[128 = 0]

[135 109 128  86 205 116 130 121 115 107 137 136 131 144 147 130 132 117
 126 140 136 119 134 132  77 117 144 133 123 138 126 131 133 199 126 161
 157  55  88 126 179 116 124 163 127 131 112 130 153 135 123 126 126 117
 140 132 143 135 138 122 126 132 111 128] | C/U
[117 101 110 143 157 108 152 121  97 105 132 126 129 114 152 128 123 129
 119 164 126 147 125 114 109 117  96 115 147 122 114 126 133 170 135 122
 139  96 102 138 238 130 141 174 123 124 103 138 134 130 157 102 124 138
 133 144 116 119 126 119 128 146 146 118] | C/X
[130  61  73 154 145  97 113 116 129 103 121 119 119  93 196 135 125  92
 113 135 159 161  86 135 109 125  78 143 138 114 129 135 132 171 159 147
 134  77 152 148 229 130 133 198 103 134 129 145 117 124 154 145 131 145
 163 151 142 118 149 108 147 147 130 128] | N/X
[132 130 135 139 172 125 152 142 110  91 105 104 132 125 173 143 104 102
 125 126 134 111 136 145 117 106 136 120 123 131 109 132 118 139 135 176
 182  84  99 124 161 125 136 114 120 101 175 101 130 148 121 116 133 116
 153 124 138 131 144 126  80 134 118 120] | C/U
[121  99 113 138 150 102 146 133 106  83 120 127 135 123 157 133 121  84
 126 129 118 141 115 133 112 115 104 139 131 106 121 148 139 173 111 139
 154  83 100 135 216 109 126 179 116 132 121 125 132 150 122  97 124 132
 142 150 139 133 147 119 133 143 114 119] | C/U
[124  44  85 113 138 172 152 146 119  90 142 126 105  93 156 145 125 127
 100 154 102 166 134 118 106 122  68 129 192 125 106 129 140 116 128 163
 169  27  57 130 223 127 141 217 110 121 151 129 124 102 127  96 127 143
 154 137 132 118 132 151 138 135 142  75] | N/X
[110  85  68 163 139 100 159  98 120  81 121 138 127 114 178 119 125 108
  97 158 126 173 160 127 103 133  58 126  59 126 103 136 149 166 150 109
 141  85 110 160 252 123 144 210 119 119 128 147 131 139 144 123  99 119
 177 130 108 120 139 120 152 139  83 113] | N/X
[ 77 128 122 134 130 120 141 132  97 128 129 131 133  89 170 126 142 102
 148 128 125 124  88 144 123 117  84 109 122 118 154 136 165 157 108 123
 109 122 134 144 246 135 127 168 121 125  64 142  97 133 135  93 126 106
 104 144 155 121 115 119 127 144 142 127] | C/X
[135 117 119 119 150 100 155 150 118  81 133 115 116  37 168 134  98 133
 132 134 140 143  76 123 113 130 140 117 175 113 109 134 181 107 138 141
 178  79  33 141 233 119 147 204 118 108 155 124 112 140 133  96 136 141
 164 135 133 125 128 102 139 132 142 106] | C/X
[107 105 101 128 139  98 160 103 103 123 138 142 121 101 162 106 129 103
 135 163 115 137 114 108 122 129  59 119 119 131 139 128 204 189 114  80
 145 119 128 153 243 121 127 224 126 127  76 148 134 128 143 102 130 151
 127 135 166 129 125 117 123 125 130 152] | C/X
[116  88 118 130 134 101 153 127  97 101 131 160 120  58 166 114 115 116
 124 152 117 142  85 121  87 116  66 116 193 131 134 132 172 124 110 111
 162  83  95 130 225 135 129 235 129 134 120 147 123 132 130  63 131 124
 121 151 132 152 130 129 133 120 151 131] | C/X
[128 125 115 127 149 108 153 134  99  86 151 105 128  98 161 123 158 110
 134 136 128 123 104 135 113 107 125 129 136 117 102 139 169 156 133 140
 182   5  91 138 198 123 139 220 125 132 144 122 119 129 141 100 133 130
 143 130 126 121 134 119 129 136 109 141] | C/U
[112  76  95 150 142 128 125 132 117 133 130 149 131 159 135 158 122 111
 110 129 131 163 167 139 134 141 163 141 166 129 129 135  85 168 141 156
 123 129 126 129 214 123 141 131 126 115 122 134 169 121 130 139 140 139
 131 140 116 124 132 123 140 129  87 140] | N/X
[105  63  95 109 145 127 111 124 129 127 157 142 129 136 151 132 118 135
  99 124 135 132 120 124 113 136  79 121 171 110  98 129 119 129 166 168
 143  71  90 125 160 140 151 151 135 127 155 144 144 123 142  49 132 142
 140 121 128  92 155 123 140 131 137  84] | N/X
[131  55 104 149 160 105 136 118 124  80 128 140 132 153 160 144 126 108
 159 123 125 152 141 127  89 129  90 135 137 127 103 130 134 163 136 158
 148  52 102 147 187 126 139 175 153 151 158 129 123 111 144 127 130 183
 158 150 139 122 128 126 135 127  90  94] | N/U
[123  71  84 115 140 132 152 111 127 104 130 142 133  81 130 122 108 120
 118 118 115 139 115 123 114 118  80 137 183 120  97 122 173 113 127 181
 166  42  71 143 191 143 142 229 116 125 152 117 115 126 134 113 119 151
 134 144 125 141 141 124 143 120 121  88] | N/X
[100  86  91 139 140 131 108 149 128 124 135 149 127 107 141 158 134 113
  94  98 125 155  99 128 104 132  97 145 179 133 120 141  86 135 140 165
 135 104 121 122 166 146 128 107 118 138 135 135 129 120 142 154 123 147
 118 153 107 118 129 117 165 128 170 122] | N/X
[123  90 136 145 148 125 158 125 109 106 131 121 124 145 156 131 111  86
 173 124 122 143 121 142 121 108  75 139 135 119 135 137 111 137 137 158
 139  80 120 133 194 109 131 167 103 138 134 142 129 127 139  94 131 131
 152 153 121 134 130 126 133 139 116 117] | N/U
[117 100  92 135 148 129 123 106 122 130 120 129 117 126 151 133 123 103
 117 115 134 149 109 159 106 122 118 124  96 130 129 128 126 145 138 173
 121 130 134 141 191 126 129 149 124 145 124 128 143 127  20 140 114 140
 152 151 130 127 112 113 136 113 139 118] | N/X
[130  77  87 155 152 118 130 122 158  83 136 140 125 146 134 140 119 121
 112 118 124 176 127 133 127 126 100 168 105 117 102 149 144 128 149 155
 152  60 111 138 210 121 140 190 126 126 167 118 126 132 156 153 130 132
 168 135 108 135 110 109 136 131 113  96] | N/U
[125  70  56 150 149 114 167 104 107  92 123 144 125 164 156 146 134  87
 110 151 136 143 176 142 111 118  84 129 140  99  92 132 134 159 127 130
 143  41 111 116 235 116 133 187 141 122 141 115 147 130 126  92 123 139
 162 126 143 126 134 120 130 133 111 103] | N/X
[115  57 101 132 148 111 181 126 108 112 125 125 146 143 192 130 125 111
 123 105 125 140 168 112 142 100  81 135 150 127 137 118 133 156 124 160
 177  67  84 136 215 112 130 190 119 118 132 132 118 123 113 110 136 135
 141 121 139 121 147 135 120 127  96 109] | N/U
[135  85 118 135 148 129 137 119 109 105 119 131 134 156 158 132 115  99
 123 103 138 139 131 153 127 109 113 137 147 113 120 141 100 149 158 181
 135  95 123 143 183 142 140 135 114 137 151 134 117 124 143 141 131 143
 144 135 137 133 142 122 146 155 131 172] | N/X
[121 111 159 135 148 115 127 120 100 126 124 116 149 135 136 128 123 123
 127 140 133 127 137 137 121 131 131 127 122 149 136 122 132 189 110 140
 135  97 126 128 185 124 147 119 121 131  51 171 159 126 127 110 128 120
 124 131 149 129 128 130 104 153 110 116] | C/X
[125  76  92 127 147 117 135 109 113 111 129 126 107 110 145 131 118 103
 125 138 135 144 113 134 116 111 122 133 168 142 143 126 146 198 132 171
 169  60  91 146 189   4 153 215 129 135 162 139 127 119 143 115 137 149
 132 140 120 143 140 140 129 131 138 118] | N/X
[141 106  98 134 145 130 149 129 100 105 148 122 119 126 173 140 116 110
 132 118 129 147 151 129 115 113 124  56 155 127 129 139  89 110 137 195
 133  93  93 125 188 137 138 149 130 127 160 151 117 126 124 125 124 131
 146 118 133 119 116 105 138 130 175  81] | N/X
[112  92 104 123 144 110 150 132  92  85 124 126 118  72 144 125 159 122
 118 146 132 151 116 116 119 123 108 142 138 115 127 128 176 160 143 126
 164  48  70 130 199 132 135 204 115 125 132 138 114 133 133  91 142 140
 149 124 157 132 135 125 131 139 130 123] | C/U
[137  80 126 141 150 100 126 113  90 129 146 106 122 117 119 125 125 120
 137 133 126 143  79 127  93 102 122 139 141 122 130 127 173 208 147 125
 134  43 104 136 127 139 136 193 125 129 104 120 121 127 142 118 137 144
 120 136 146 147 129 163 104 142 104 157] | C/U
[149 103 133 161 155 118 131 112 108 118 127 130 107 152 133 136 137 117
 121 156 114 107 153 101 123 118 113 133 138 137 137 167 154 217 132 106
 127  25 116 116 174 114 159 173 129 121  69 117 146 113 155  97 124 124
 131 126 132 141 125 103 112 143 113 135] | C/X
[123 103 139 142 119 113 140 129 109 118 117 117 138 130 157 140 115 109
 139 154 112 139  85 125 106  82  87 126 144 102 136 131 141 163 117 114
 145  77 119 128 190 128 138 177 120 107  85 142 110 148 124 104 141 100
 120 132 136 155 122 127  82 134 151 138] | C/X
[126 120 154 130 167 123 149 149 129 120 143 110 123  99 158 138 119 113
 128 125 127 127 151 142 135 131 136 124 155 124 121 126 117 149 136 141
 142 100  85 118 174 156 132 178 138 117 104 133 121 132 116  93 126 120
 132 148 136 142 146 113 123 125 162 130] | C/X
[131 123 117 141 137 109 164 110  92  97  89 125 140 111 167 118 205  98
 123 164 143 142 119 114 102 114  86 140 147 120 124 120 169 162 118  95
 184  60 101 136 201 131 112 194 145 133 100 143 139 134 129  83 116 126
 129 102 140 135 142 122 107 156 111 121] | C/U
[130  88 114 188 148 111 124 140 104 126 138 135 138 103 124 131 118 130
 112 149 122 130  97 119  96 124 111 133 171 130 121 134 162 186 140 135
 135  65  82 140 155 129 161 178 110 129  81 158 152 120 136 103 143 156
 119 170 128 147 136 118 147 137 144 124] | C/X
[123  93  88 144 138 114 176 130  96  95 131 133 121 133 146 151 104 109
 118 164   4 129 166  48 111 133  92 122 157 161 141 146 151 169 131 144
 156  72  96 123 252 131 131 187 119 127 111 146 125 130 127  92 140 149
 147  96 148 110 132 127 136 146 139 115] | C/X
[124  95 104 141 160  98 123 159  94 126 117  93 131 153 127 165 115 117
 130 122 146 146 134 147 124 129 146 132 119 135 128 122 104 191 140 203
 134  45 126 142 179 126 157 135 121 138 126 123 151 155 124 137 129 143
 168 140 155 128 133 124 147 145 121 109] | N/U
[116 108 124 116 162  88 141 126 105 135 141 132 100  81 184 111 101  88
 120 119 126 125  94 146 121 107  98 105 143 126 138 126 137 147 109 157
 106 101 118 127 215  96 169 195 123 131  74 148 125 131 152 106 150 122
 135 142 119 212 113 114 128 143 162 139] | C/X
[146 118 117 162 153  91 142 138 103  94 120 117 124 128 152 113 121  99
 112 146 115  97 146 127 116 131 129  96 110 132 124 127 123 180 106 128
 166  53  82 133 180 103 125 154 128 136 113 132 118 137 126  89  90 119
 155 103 137 139 144 131 128 136 109 136] | C/U
[142 115 132 134 164 106 150 113 120 119 156 133 135 114 154 122 124 129
 120 140 124 148 118 127 109 136 106 111 142 130 132 141 169 181 112 117
 154  46  99 120 157 123 141 192 118 126 102 133 144 118 130  75 132 126
 124 142 147 147 127 124 125 140 103 123] | C/U
[139 101 110 167 163 102 150 127 105 101 123 102 115 112 156 118 132 111
 120 146 126 134 109 135 119 139 113 126 136 121 114 123 169 173 126 113
 152  64  86 141 187 127 132 200 132 122 143 132 132 143 118  99 133 146
 146 172 143 127 140 106 129 141  95 137] | C/U
[120  84 102 141 166 120 147 132 124  86 142 127 124 101 125 152  88 107
 117 117 119 149 132 143 100 124 117 120 145 125 112 134 135 152 118 182
 193  85  87 117 220 134 128 169 108 134 151 129 137 143 128 120 131 131
 157 125 125 126 144 114 120 138 158 125] | N/X
[125  77 111 140 178 114 118 141 118 117 133 128 118 155 143 145 125  84
 117 118 131 154 143 142 112 128 102 129 135 127 117 132 103 174 136 151
 161  88 119 124 199 128 142 129 103 119 115 117 131 126 123 121 126 140
 144 131 135 131 135 125 168 126 133 101] | N/X
[118  86  81 142 133 112 169 105  94  94 125 133 113 111 184 113  97 111
 113 182 123 146 118 119  87 105  60 137 130 121 121 140 198 182 127 114
 138  37  96 143 247 137 124 225 121 123  83 137 131 132 133  71 141 131
 134 130 148 116 135 128 120 123 108 131] | C/U
[122 125 153 119 154 118 142 102 134 121 140 142 139 108 149 133 124 123
 136 119 141 110 141 139 122 115 160 111 127 126 134 121 144 162 114 161
 155  75  88 144 155 125 128 149 118 142 111 135 136 118 126  98 125 131
 147 132 131 121 153 131 100 123 137 132] | C/U
[106 131 152  80 153 111 130 137 114 129 113 100 114  77 156 131 125 129
 138 132 145 119 105 142 129 109 156 115 146 118 129 135 153 140 137 166
 142 102  73 112 178 120 140 175 106 125 113 153 109 146 138 113 151 108
 132 145 135 131 124 123 135 122 149 124] | C/X
[173   4  92 121 148 124 145 118 107  81 132 133 127 115 252 133 118 100
 117 119 132 158 118 118 117 141  72 118 148 120 112 144 133 130 138 164
 156  80  89 140 201 128 129 195 125 132 166 118 118 136 125 119 149 235
 156 130 128 128 128 110 130 118 138 106] | N/U
[127  95 102 125 143 136 165 115 110 133 139 158 121 138 180 108 134 114
 115 143 115 150 150 151 124 136  22 133 162 136 122 133 131  98 114 120
 135  63 112 115 186 119 121 208 120 119 118 137 141 122 102  47 135 137
 144 137 124 140 131 133 135 135  78 137] | N/X
[102  95 121 138 148 108 154 137  93 100 138 132 112 114 171 123 117 109
 142 151 111 145 122 132 122 112  68 122 174 140 114 138 161 137 118 142
 156  82  88 145 173 128 130 194 116 118 148 144 124 140 135  80 134 115
 132 126 130 135 134 117 117 144 125 149] | C/X
[129 128 121 137 149 115 148 160 106 100 129 102 113  85 168 135 104 108
  91 138 120 129 150 125 120 136 118 128 150 122  96 119  44 142 136 162
 151 126  99 118 252 128 136 155 114 133 112 129 147 140 126 101 113 121
 162 121 138 120 140 115 134 141 167  95] | C/X
[137 119 129 124 134 121 159 149 108  83 132 122 131  89 138 126 112 113
 126 151 118 117 127 125 114 119 136 107 183 132 111 113 149 169 122 136
 176  74  71 125 190 140 151 168 117 125 108 170 122 135 113  95 159 141
 140 131 144 152 147 117 124 133 178 110] | C/X
[128 120  96 194 163 108 132 117 105 100 130 127 120 113 199 132 180 113
 123 143 126 146 144 128 102 137 104 130 135 138 126 122 162 168 122 133
 148  73  86 137 231 140 136 180 126 139 112 141 139 133 138  89 123 127
 146 139 124 122 140 121 113 147 132 104] | C/X
[152 119 102 130 127 137 161 115 120  95 151 124 134  69 173 128 111  88
 112 124 124 142 167 143 112 109  73 132 128 126 112 134 106 118 122 146
 177 145 108 121 252 149 127 155 126 130 178 131  82 142 117  82 112 122
 171 131 134 113 125 123 138 144 157  96] | N/X
[114  81  96 134 201 115 111 130 158 129 122 134 140  98 138 138 125 115
 118 114 137 144  72 131 109 116 134 125 134 114 111 134 132 151 125 197
 122  96 104 140 184 132 135 167 133 138 121 134 134 124 134 191  96 148
 125 148 128 122 136 122 147 123 141 119] | N/X
[125 129 131 157 154 105 152 139  97 129 130 131 119 102 142 133  90 100
 121 148 129 117 147 139 125 118 126 124 167 127 125 124 143 173 115 149
 181  77  80 133 230 137 143 173 127  71  91 147 132 137 107  84 129 108
 135 151 135 136 157 121 113 143 164 111] | C/X

[121 164 137 110 121 106 120 164 108 121 118  95 123 133 131 143 157 112
 158 120 116 144 112 113 139 164 117 148 113 146 118 129 134  99 152 167
 168 144 135 133 151 142 119 127 152 156 139 130 134 147 121 119 124 134
 100 130 123 131 119 156 141 128 120 135] | J997/j516
[141 119 121 125 142 100 134 171 153 132 111 125 125 126  97 149 161  96
 192 173 123 186 138  69 149 133 156  94 123 126 132 118 130 139 180 108
 142 129  33 145 119 134 131 133 129 144  74 115 138 190 132 182 149 173
 120 135 111 121 134 155 119 122 124 135] | J997/J562
[146 153 120 157 124 201 135 138 131 120 201  65 126 150 140 106 138  85
 212 139 109 166 132 100  72 102 137  99 138  99 132 111 142 115 123 124
 142 103 204 100 148 107  88 107 106 115 140 120 146 137 101 245 105 134
 221 112 120  98  79 151 133 135 100 147] | j715/J562
[138 129 113 137 112 130 153 198 144  99 128  97 130 133  88 151 177  29
 214 177 114 215 121  46 176 155 161 119  87 143 139 108 138 109 176 112
 183  52  59  94 109 124  95 118 123 143 126 115  72 174 124 204 131 134
 179 120 112 117 105 136 131 123 117 135] | J997/J562
[151 172 114 130 165 154 110 130 144 132 118 157 148 140 150 133 103 173
 233 123 140 149 103 216  40 135  92 106 143 143 148 152 111 164 207  97
 150 192  19 205  81 128 162 137 113  89 118 139 123 191 126 189 107 171
  59 123 112 141 156 136 155 158 145 159] | j715/J562
[111 159 147 110  97 104 158 179 101 113 158  67 124 126 111 190 150  17
 137 221 135 204 101  74 197 159 135 126  46 143 141 108 109 102 236 221
 221  31  98  88 180 141  94 137 167 136 122 112 136 224 113 141 147 135
 116 122 124 119 123 185 127  95 111 121] | J997/j516
[ 92 139 123 126 144  95 169 124 132 145 158 102 159 107  95 132 146 105
 161 163 133 131 109 145 193 113 121 106 125 163 128 129 122 106 100 151
 142  96 122 135 128 129 100 135 130 117 153 118 148 142  96 137 141 169
  96 153 151 107 109 119 142 134 136 116] | j715/j307
[105 132 122 128 130  31 235 137 122 130 138 107 122 119  65 152 153  62
 151 174 124 168 196  23 209 131 125 135  43 177 113 143 138 111  70 176
 188  30  84  54 149  96 150 138 119 131 143 153 127 181 149 142 154 196
 103 126 144 124  94 140 134  88  93  96] | j715/J562
[104 123 136 118 129 132  92 111 133 122 149 136 134 144 126 160 130 108
 120 168 123 128 129 201  89 132 138 134 115 129 151 140 104 139 164 173
 180 166  47 120 141 154 109 147 118 140 153 107 136 203 111 140 124 111
  95 101 162 141 136 120 128 149 152 128] | j715/j516
[ 55 166 143 105 163  89 158 173 142 117 124 122 122  94  81 204 121  59
 231 191 100 155 179 164 135 132 104 129 144 177 139 151 118 119 110 190
 155 177  68 212 138 113 140 134 133 106 155 149 185 216 124 162 145 223
  43 115 195 164 139 140 163 138 171 125] | j715/j307
[121 148 163 123 139  21 187 194 131 137 104 135 110 108  86 188 127  88
 176 143 124 165 143  53 221 155 121 133  93 212 112 114 147 116 147 138
 188  96  31 110  93 113 163 128 150 124 129 136 111 140 168 110 163 230
  67 141 137 111 160 140 131 113 127 119] | J997/J562
[ 97 170 115 115 125  61 173 137 129 136 145  77 127 111  88 154 134 111
 123 181 141 136 130  80 163 122  98 138 111 191 126 167 145  27  70 203
 203  44 146  75 198  95 145 124 130 137 177 127 119  98 119 123 117 132
 113 131 137 123  88 150 136 118  99 108] | j715/j516
[118 156 129 124 164 106 166 136 190 138 126 148 142 138 105 129 129 120
 149 162 131 141 160  86 138 114 114 129  85 151 121 118 151 112 113 167
 173  81  27 120 110 122 165 139 114  84 128 138 127 164 148 202 148 185
  68 134 115 104 148 151 134 134 107 136] | j715/J562
[117 168 121 137 208 103 131 155 116 126 125  79 110 137 119 170 142 101
 178 197  96 154 122 114 129 142 124 135 109 159 129 157 131 115 152 188
 202 105  98 120 218 106 134 114 153 145 142 129 109 166 115 176 138 131
 103 125 131 113  88 177 124 137 102 126] | j929/j516
[116 160 116 114 138  62 151 195 136 140  75 124 139 105 105 137  72 140
 208 171 125 149 167 119  92 124 106 125 195 175 121 165 106  99 105 195
 144 183 147 242 101  95 158 132 145 130 145 135 124 218  96 173 137 206
  13 120 152 146 137 156 173 176 134 132] | j715/j307
